Below are the code and all the weights of a small trained network. Each question names an input and a class and asks about switching units off, where a switched-off unit gives its printed mean instead of its output.

import numpy as np


def w(rows, s, z=0):
    codes = np.array(rows[::2]) - 128.0
    scale = np.full(codes.shape[1], s)
    scale[-1] = z or s
    return codes * scale


def f(y):
    return np.maximum(y, 0)


def log_softmax(a):
    a = a - a.max(-1, keepdims=True)
    return a - np.log(np.exp(a).sum(-1, keepdims=True))


def net(x, mask):
    res = np.array(x, float).reshape(1, 4) / 4 @ E
    y = f(res @ A[0][:, :-1].T + A[0][:, -1])
    res = res + np.where(mask, y, B[0][:, -1]) @ B[0][:, :-1]
    return log_softmax(res[-1] @ U[:, :-1].T + U[:, -1])


A, B = {}, {}
E = w([
[182,220,31,158,198,125,87,195],'x0',
[123,128,100,144,220,21,137,11],'x1',
[195,83,166,168,65,76,24,138],'x2',
[175,63,87,169,140,255,115,61],'x3',
],0.0088)
A[0] = w([
[148,139,163,156,47,138,29,169,74],'neuron 1',
[217,102,179,207,92,50,88,121,22],'neuron 2',
[74,185,102,74,184,153,244,63,58],'neuron 3',
[201,230,29,220,183,117,61,181,12],'neuron 4',
[163,69,92,204,140,203,132,8,77],'neuron 5',
[118,94,130,207,254,34,126,20,70],'neuron 6',
[212,69,74,168,170,250,166,110,138],'neuron 7',
[165,216,3,177,185,157,54,211,82],'neuron 8',
[53,155,92,68,119,196,208,178,152],'neuron 9',
[159,83,128,172,111,71,58,133,7],'neuron 10',
[79,209,180,53,94,27,141,185,96],'neuron 11',
[75,9,246,106,87,144,166,73,67],'neuron 12',
[77,197,178,98,170,48,110,154,107],'neuron 13',
[59,196,96,93,162,184,253,138,50],'neuron 14',
[188,66,65,196,147,200,91,61,76],'neuron 15',
],0.0061,0.002)
B[0] = w([
[184,91,108,148,148,161,100,134,205],'neuron 1',
[203,98,55,111,104,99,70,68,202],'neuron 2',
[219,69,73,133,134,113,65,88,225],'neuron 3',
[97,86,145,91,160,57,180,114,246],'neuron 4',
[108,176,113,144,78,148,167,77,224],'neuron 5',
[165,121,253,199,178,248,120,234,241],'neuron 6',
[134,203,141,141,52,146,158,139,236],'neuron 7',
[81,70,181,74,215,71,185,118,254],'neuron 8',
[203,96,133,162,140,152,59,121,228],'neuron 9',
[172,106,82,113,103,124,106,111,180],'neuron 10',
[162,198,102,153,33,162,188,100,254],'neuron 11',
[93,85,165,72,173,70,183,115,242],'neuron 12',
[136,182,108,131,43,118,138,156,221],'neuron 13',
[205,86,91,125,125,152,52,94,230],'neuron 14',
[126,188,127,114,73,102,172,116,219],'neuron 15',
],0.0076,0.0078)
U = w([
[222,95,63,128,132,121,43,89,20],'0',
[98,95,155,41,160,88,201,113,148],'1',
[155,254,114,163,77,130,192,126,24],'2',
[176,125,198,195,141,186,115,223,250],'3',
[79,158,113,161,137,130,92,136,249],'4',
],0.0096,0.0023)

Each question gives the input, the list of numbers given to net, and the class t.
The units are the neurons (one row each of A and B). Each row of codes is followed by its name. A weight is (code - 128) times the scale printed after its matrix; where a second scale follows, it is the last column's (A, B and U).
mask holds one flag per neuron, in row order. A switched-off neuron (its flag False) gives its mean, the last column of its row in B, instead of its output. The means were averaged over made-up inputs and are rounded, as every weight is.
A unit's drop is (log p(t) with every unit on - log p(t) with that unit switched off) / (log p(t) with every unit on - log p(t) with every unit switched off).
The circuit of an input: a set's keep is (log p(t) with only the set's units on - log p(t) with every unit switched off) / (log p(t) with every unit on - log p(t) with every unit switched off). Starting from the 12 units with the biggest drops (on a tie, the unit counted first), units are removed one at a time, each time the one whose removal leaves the highest keep (on an exact tie, the one counted first), for as long as the keep stays at least 0.8.
circuit, biggest first: the units of the circuit, biggest drop first
unit that matters most: the unit with the biggest drop
k most important neurons: the k neurons with the biggest drops, biggest first
drop when u is switched off: that unit's drop, to one decimal
input [-8,-2,2,7], class 1: unit that matters most -> neuron 12
input [-4,2,2,4], class 1: 3 most important neurons -> neuron 12; neuron 11; neuron 13
input [2,5,-6,8], class 2: 2 most important neurons -> neuron 7; neuron 5
input [-7,6,1,7], class 1: 2 most important neurons -> neuron 12; neuron 11
input [7,-3,5,-6], class 1: circuit, biggest first -> neuron 8; neuron 4
input [7,1,3,-7], class 1: 2 most important neurons -> neuron 8; neuron 4
input [2,1,3,3], class 4: 3 most important neurons -> neuron 11; neuron 3; neuron 14
input [-1,5,-1,7], class 2: 2 most important neurons -> neuron 5; neuron 15
input [-6,-2,-8,6], class 0: 3 most important neurons -> neuron 3; neuron 14; neuron 9
input [7,3,-6,0], class 1: 4 most important neurons -> neuron 8; neuron 4; neuron 2; neuron 1
input [-4,-3,8,-8], class 0: 3 most important neurons -> neuron 2; neuron 1; neuron 7
input [1,3,-4,-3], class 0: circuit, biggest first -> neuron 3; neuron 14
input [6,-4,-8,-4], class 0: 2 most important neurons -> neuron 14; neuron 9
input [4,-6,8,-5], class 0: 2 most important neurons -> neuron 2; neuron 6
input [0,-5,-7,8], class 2: unit that matters most -> neuron 7
input [8,-5,-6,8], class 1: 2 most important neurons -> neuron 8; neuron 4
input [0,8,5,5], class 3: drop when neuron 6 is switched off -> 1.2
input [-3,-1,1,-7], class 2: drop when neuron 11 is switched off -> 0.3
input [-8,-3,-8,4], class 0: drop when neuron 9 is switched off -> 0.4
input [-6,5,-6,-1], class 0: unit that matters most -> neuron 3
